Here is a tiny trained network, its code and every weight. The questions are about switching its units off for an input and a class, where a switched-off unit gives its printed mean instead of its output.

import numpy as np


def w(rows, s, z=0):
    codes = np.array(rows[::2]) - 128.0
    scale = np.full(codes.shape[1], s)
    scale[-1] = z or s
    return codes * scale


def norm(h):
    return h / np.sqrt((h * h).mean(-1, keepdims=True) + 1e-5)


def f(y):
    return y / 2 * (1 + np.tanh(0.7978845608 * (y + 0.044715 * y**3)))


def log_softmax(a):
    a = a - a.max(-1, keepdims=True)
    return a - np.log(np.exp(a).sum(-1, keepdims=True))


def net(x, mask):
    res = np.array(x, float).reshape(1, 3) / 4 @ E
    u = 0
    for l in range(2):
        y = f(norm(res) @ A[l][:, :-1].T + A[l][:, -1])
        res = res + np.where(mask[u : u + 7], y, B[l][:, -1]) @ B[l][:, :-1]
        u += 7
    return log_softmax(norm(res)[-1] @ U[:, :-1].T + U[:, -1])


A, B = {}, {}
E = w([
[155,86,141,145,41,84,151,84,200,255],'x0',
[102,196,179,145,24,178,16,109,161,72],'x1',
[231,108,174,109,116,138,126,8,21,127],'x2',
],0.0043)
A[0] = w([
[119,64,64,145,174,39,191,175,248,219,31],'L0N1',
[246,109,131,100,171,127,152,47,4,119,17],'L0N2',
[221,87,145,143,112,99,156,43,68,172,57],'L0N3',
[140,173,188,128,22,160,30,120,160,103,7],'L0N4',
[213,103,134,130,156,123,170,62,5,144,37],'L0N5',
[87,130,121,120,199,109,96,186,122,72,14],'L0N6',
[114,82,78,136,153,74,195,172,212,197,1],'L0N7',
],0.0042,0.0038)
B[0] = w([
[35,113,106,188,3,54,227,246,91,231,229],'L0N1',
[104,90,193,65,214,145,254,100,58,135,254],'L0N2',
[194,87,145,77,191,69,59,48,176,45,228],'L0N3',
[26,162,196,207,64,156,129,56,168,99,193],'L0N4',
[124,45,196,48,211,112,133,87,84,145,232],'L0N5',
[212,115,72,174,142,148,137,104,166,90,149],'L0N6',
[84,151,124,179,43,77,171,190,99,184,174],'L0N7',
],0.0043,0.0034)
A[1] = w([
[132,180,50,131,242,139,97,220,170,71,61],'L1N1',
[145,122,140,143,131,123,111,139,113,142,131],'L1N2',
[190,41,123,157,33,2,160,82,192,233,40],'L1N3',
[158,212,177,140,121,176,59,91,36,86,56],'L1N4',
[112,191,185,152,18,182,17,112,200,131,3],'L1N5',
[98,180,109,88,223,175,111,151,127,66,100],'L1N6',
[180,97,62,72,205,91,177,175,75,153,95],'L1N7',
],0.0044,0.0032)
B[1] = w([
[168,24,78,203,178,179,150,51,201,118,217],'L1N1',
[117,135,143,106,149,135,116,148,147,127,126],'L1N2',
[190,202,34,65,185,186,56,214,136,75,252],'L1N3',
[109,168,123,133,58,122,189,239,123,232,192],'L1N4',
[70,154,209,155,91,36,75,3,175,108,251],'L1N5',
[212,99,49,165,107,195,130,129,160,158,205],'L1N6',
[92,140,202,153,53,117,49,74,198,133,237],'L1N7',
],0.0051,0.0028)
U = w([
[138,73,36,206,191,200,124,116,205,74,154],'0',
[105,110,119,161,165,111,130,99,118,135,1],'1',
[42,194,208,177,35,105,50,40,187,96,171],'2',
[147,198,134,132,79,207,149,189,44,114,95],'3',
[37,117,80,151,90,48,212,253,151,224,158],'4',
[207,160,40,51,124,81,62,184,167,173,102],'5',
[175,63,203,37,200,105,159,44,60,136,174],'6',
[131,146,110,116,141,82,84,122,126,114,5],'7',
],0.011,0.007)

Each question gives the input, the list of numbers given to net, and the class t.
The units are the neurons (one row each of A and B). Each row of codes is followed by its name. A weight is (code - 128) times the scale printed after its matrix; where a second scale follows, it is the last column's (A, B and U).
mask holds one flag per neuron, layer by layer. A switched-off neuron (its flag False) gives its mean, the last column of its row in B, instead of its output. The means were averaged over made-up inputs and are rounded, as every weight is.
A unit's drop is (log p(t) with every unit on - log p(t) with that unit switched off) / (log p(t) with every unit on - log p(t) with every unit switched off).
The circuit of an input: a set's keep is (log p(t) with only the set's units on - log p(t) with every unit switched off) / (log p(t) with every unit on - log p(t) with every unit switched off). Starting from the 12 units with the biggest drops (on a tie, the unit counted first), units are removed one at a time, each time the one whose removal leaves the highest keep (on an exact tie, the one counted first), for as long as the keep stays at least 0.8.
units of the circuit, in order: the units of the circuit, biggest drop first
unit that matters most: the unit with the biggest drop
k most important neurons: the k neurons with the biggest drops, biggest first
k most important neurons of layer l: the k neurons of layer l with the biggest drops, biggest first
drop when u is switched off: that unit's drop, to one decimal
input [-7,-7,-8], class 0: unit that matters most	L1N1
input [-2,3,-6], class 0: units of the circuit, in order	[L1N1; L0N1]
input [4,5,8], class 6: 2 most important neurons of layer 0	[L0N2; L0N3]
input [-7,6,-8], class 0: units of the circuit, in order	[L1N1; L1N6]
input [-5,6,7], class 3: 2 most important neurons	[L1N4; L1N7]
input [-4,-4,-5], class 0: 4 most important neurons	[L1N1; L0N6; L1N4; L0N2]
input [2,-3,1], class 4: 2 most important neurons	[L0N1; L0N7]
input [4,-2,2], class 5: 2 most important neurons	[L1N3; L0N1]
input [-4,-1,-6], class 0: drop when L1N1 is switched off	0.1
input [-7,-6,-6], class 0: drop when L1N3 is switched off	0.0
input [-5,4,5], class 3: drop when L1N4 is switched off	0.5
input [-6,-2,1], class 0: drop when L1N6 is switched off	0.2
